Below is a small trained network, with its code and all its weights. Each question gives an input and a class and asks what happens when units are switched off, that is, made to give their printed mean instead of their output.

import numpy as np


def w(rows, s, z=0):
    codes = np.array(rows[::2]) - 128.0
    scale = np.full(codes.shape[1], s)
    scale[-1] = z or s
    return codes * scale


def f(y):
    return np.maximum(y, 0)


def log_softmax(a):
    a = a - a.max(-1, keepdims=True)
    return a - np.log(np.exp(a).sum(-1, keepdims=True))


def net(x, mask):
    res = np.array(x, float).reshape(1, 8) / 4 @ E
    y = f(res @ A[0][:, :-1].T + A[0][:, -1])
    res = res + np.where(mask, y, B[0][:, -1]) @ B[0][:, :-1]
    return log_softmax(res[-1] @ U[:, :-1].T + U[:, -1])


A, B = {}, {}
E = w([
[66,21,191,187,75,121,70,103,122,219,107],'x0',
[128,125,126,130,128,129,130,128,131,128,131],'x1',
[156,169,199,254,175,211,129,48,115,126,210],'x2',
[94,122,90,124,225,120,71,83,176,94,71],'x3',
[78,126,61,129,45,133,27,75,43,57,192],'x4',
[155,154,133,80,107,13,110,63,210,191,219],'x5',
[172,151,169,35,109,149,132,34,43,142,61],'x6',
[146,133,143,117,100,152,105,126,158,115,119],'x7',
],0.0078)
A[0] = w([
[136,123,151,144,135,162,119,105,146,112,144,48],'neuron 0',
[77,167,67,147,197,133,119,74,174,130,96,232],'neuron 1',
[100,8,193,170,75,122,90,101,106,167,108,88],'neuron 2',
[148,184,86,111,136,140,161,133,131,56,147,69],'neuron 3',
[88,124,145,143,142,204,130,190,85,100,112,42],'neuron 4',
[158,125,173,129,191,164,150,165,191,170,91,68],'neuron 5',
[167,135,160,119,144,27,85,96,139,153,178,36],'neuron 6',
[155,118,128,183,101,144,203,70,126,115,138,70],'neuron 7',
[150,185,122,200,185,184,122,65,142,104,162,63],'neuron 8',
[94,125,114,155,143,189,129,166,99,97,55,80],'neuron 9',
[173,165,116,108,113,127,185,120,96,62,143,122],'neuron 10',
[134,106,155,79,176,137,111,68,93,136,118,167],'neuron 11',
[85,145,91,102,112,163,75,115,80,103,196,61],'neuron 12',
[174,121,119,156,139,180,118,91,148,140,167,37],'neuron 13',
[127,101,75,129,143,120,123,210,145,135,161,94],'neuron 14',
[105,148,174,128,129,91,175,110,180,157,101,99],'neuron 15',
[110,72,152,139,159,115,92,82,159,113,90,151],'neuron 16',
[77,122,109,178,141,103,96,196,202,97,155,204],'neuron 17',
[116,88,44,82,76,92,151,187,136,127,95,71],'neuron 18',
[144,133,118,148,52,134,161,181,120,165,166,255],'neuron 19',
[151,136,155,125,123,94,174,129,64,165,145,198],'neuron 20',
[113,144,112,163,118,99,65,148,82,103,148,55],'neuron 21',
[93,124,108,168,147,126,169,181,94,117,136,115],'neuron 22',
[75,110,58,123,74,155,75,53,134,100,172,69],'neuron 23',
[129,83,142,146,122,163,137,154,111,86,82,91],'neuron 24',
[121,139,100,135,112,79,126,110,190,137,162,118],'neuron 25',
[104,144,133,53,114,113,134,99,91,149,67,120],'neuron 26',
[117,160,123,202,127,149,151,97,79,189,180,101],'neuron 27',
],0.011,0.0077)
B[0] = w([
[123,93,190,111,143,134,138,146,189,117,137,142],'neuron 0',
[142,80,80,74,56,122,113,161,84,43,85,219],'neuron 1',
[212,154,34,128,210,98,68,202,148,182,152,242],'neuron 2',
[207,134,82,148,176,101,123,226,177,209,160,185],'neuron 3',
[112,190,165,87,56,70,93,86,125,149,160,189],'neuron 4',
[52,172,137,137,136,145,216,178,61,175,107,195],'neuron 5',
[117,157,157,91,97,54,138,86,116,133,184,179],'neuron 6',
[81,72,148,120,131,137,72,150,149,114,114,164],'neuron 7',
[104,64,170,91,154,128,79,137,191,145,140,202],'neuron 8',
[151,169,164,105,81,56,144,107,142,135,187,204],'neuron 9',
[162,129,94,173,156,100,88,144,146,154,106,203],'neuron 10',
[134,129,111,198,124,167,139,49,114,113,143,198],'neuron 11',
[57,126,85,129,134,167,197,155,118,191,105,195],'neuron 12',
[85,118,171,107,120,125,78,126,152,131,107,153],'neuron 13',
[135,160,163,151,182,150,87,72,117,110,115,177],'neuron 14',
[95,138,103,117,122,138,174,137,89,150,152,176],'neuron 15',
[173,149,109,106,115,137,124,197,129,40,112,188],'neuron 16',
[166,140,117,187,117,205,123,42,99,142,112,240],'neuron 17',
[65,55,254,88,188,141,57,126,223,159,111,209],'neuron 18',
[153,96,90,121,90,146,148,149,108,13,68,246],'neuron 19',
[111,114,67,127,88,171,126,119,131,86,115,210],'neuron 20',
[116,165,157,111,121,162,162,147,104,207,119,168],'neuron 21',
[145,107,97,150,115,101,138,62,122,127,142,176],'neuron 22',
[88,156,138,112,135,160,231,168,105,148,115,214],'neuron 23',
[133,177,150,91,83,86,139,89,110,110,216,180],'neuron 24',
[167,150,177,167,80,95,146,113,108,115,155,180],'neuron 25',
[149,87,175,196,136,184,114,82,155,152,148,205],'neuron 26',
[133,89,198,90,177,92,107,117,152,83,80,194],'neuron 27',
],0.0082,0.012)
U = w([
[49,56,223,97,192,123,58,142,175,137,116,62],'0',
[121,187,157,101,46,18,127,89,117,135,230,78],'1',
[212,158,55,140,232,99,86,199,140,175,154,81],'2',
[2,154,118,133,145,177,219,172,88,185,110,88],'3',
[141,111,118,129,116,160,114,126,123,85,109,252],'4',
[166,130,125,205,138,221,100,15,126,128,118,104],'5',
[135,101,104,122,113,142,110,127,122,81,110,228],'6',
[123,89,77,85,64,129,109,172,113,3,73,102],'7',
],0.0092,0.013)

Each question gives the input, the list of numbers given to net, and the class t.
The units are the neurons (one row each of A and B). Each row of codes is followed by its name. A weight is (code - 128) times the scale printed after its matrix; where a second scale follows, it is the last column's (A, B and U).
mask holds one flag per neuron, in row order. A switched-off neuron (its flag False) gives its mean, the last column of its row in B, instead of its output. The means were averaged over made-up inputs and are rounded, as every weight is.
A unit's drop is (log p(t) with every unit on - log p(t) with that unit switched off) / (log p(t) with every unit on - log p(t) with every unit switched off).
The circuit of an input: a set's keep is (log p(t) with only the set's units on - log p(t) with every unit switched off) / (log p(t) with every unit on - log p(t) with every unit switched off). Starting from the 12 units with the biggest drops (on a tie, the unit counted first), units are removed one at a time, each time the one whose removal leaves the highest keep (on an exact tie, the one counted first), for as long as the keep stays at least 0.8.
units of the circuit, in order: the units of the circuit, biggest drop first
unit that matters most: the unit with the biggest drop
top k neurons: the k neurons with the biggest drops, biggest first
drop when u is switched off: that unit's drop, to one decimal
input [7,-1,2,0,8,-5,7,5], class 3: top 2 neurons -> [neuron 23; neuron 12]
input [3,-2,2,-6,-4,-6,4,-5], class 1: unit that matters most -> neuron 4
input [7,7,0,-5,-2,3,-8,4], class 5: top 2 neurons -> [neuron 17; neuron 3]
input [8,3,6,8,-6,5,-1,-5], class 2: top 4 neurons -> [neuron 2; neuron 19; neuron 18; neuron 16]
input [8,-8,-6,6,3,-4,-4,-2], class 2: top 2 neurons -> [neuron 2; neuron 19]
input [3,8,-4,6,-2,-8,1,7], class 1: units of the circuit, in order -> [neuron 9; neuron 24]
input [-4,-7,0,6,2,-6,8,-3], class 5: top 2 neurons -> [neuron 11; neuron 26]
input [-5,5,2,5,4,3,-6,2], class 5: top 2 neurons -> [neuron 17; neuron 2]
input [-3,-4,1,0,7,-7,-6,-2], class 1: top 3 neurons -> [neuron 4; neuron 9; neuron 24]
input [-1,-6,6,-5,-6,-1,-5,4], class 0: top 3 neurons -> [neuron 8; neuron 27; neuron 7]
input [-7,-2,-6,5,5,-1,-7,-7], class 2: top 2 neurons -> [neuron 3; neuron 19]
input [3,-6,-7,-7,0,2,3,6], class 0: top 3 neurons -> [neuron 18; neuron 1; neuron 26]
input [2,6,7,0,7,-4,-1,-5], class 0: top 2 neurons -> [neuron 27; neuron 8]
input [6,3,4,-2,8,-4,0,2], class 3: units of the circuit, in order -> [neuron 23]
input [4,-8,5,-7,8,-4,4,-5], class 3: top 4 neurons -> [neuron 12; neuron 23; neuron 21; neuron 1]
input [-4,-7,7,-8,4,-2,-4,2], class 7: top 3 neurons -> [neuron 19; neuron 18; neuron 26]
input [7,5,1,7,-7,6,-1,3], class 2: top 4 neurons -> [neuron 2; neuron 16; neuron 19; neuron 23]
input [6,-3,2,7,6,0,-1,6], class 7: top 4 neurons -> [neuron 1; neuron 16; neuron 3; neuron 5]
input [3,-5,-1,0,0,2,7,5], class 5: drop when neuron 11 is switched off -> 0.2
input [-2,5,-1,5,-7,8,-3,-8], class 1: unit that matters most -> neuron 6
input [-6,-3,6,-8,-8,1,7,-3], class 3: drop when neuron 17 is switched off -> 0.3
input [2,2,3,3,-4,8,0,8], class 1: drop when neuron 6 is switched off -> 0.2
input [5,5,2,6,-8,-5,-8,-2], class 3: drop when neuron 24 is switched off -> 0.0
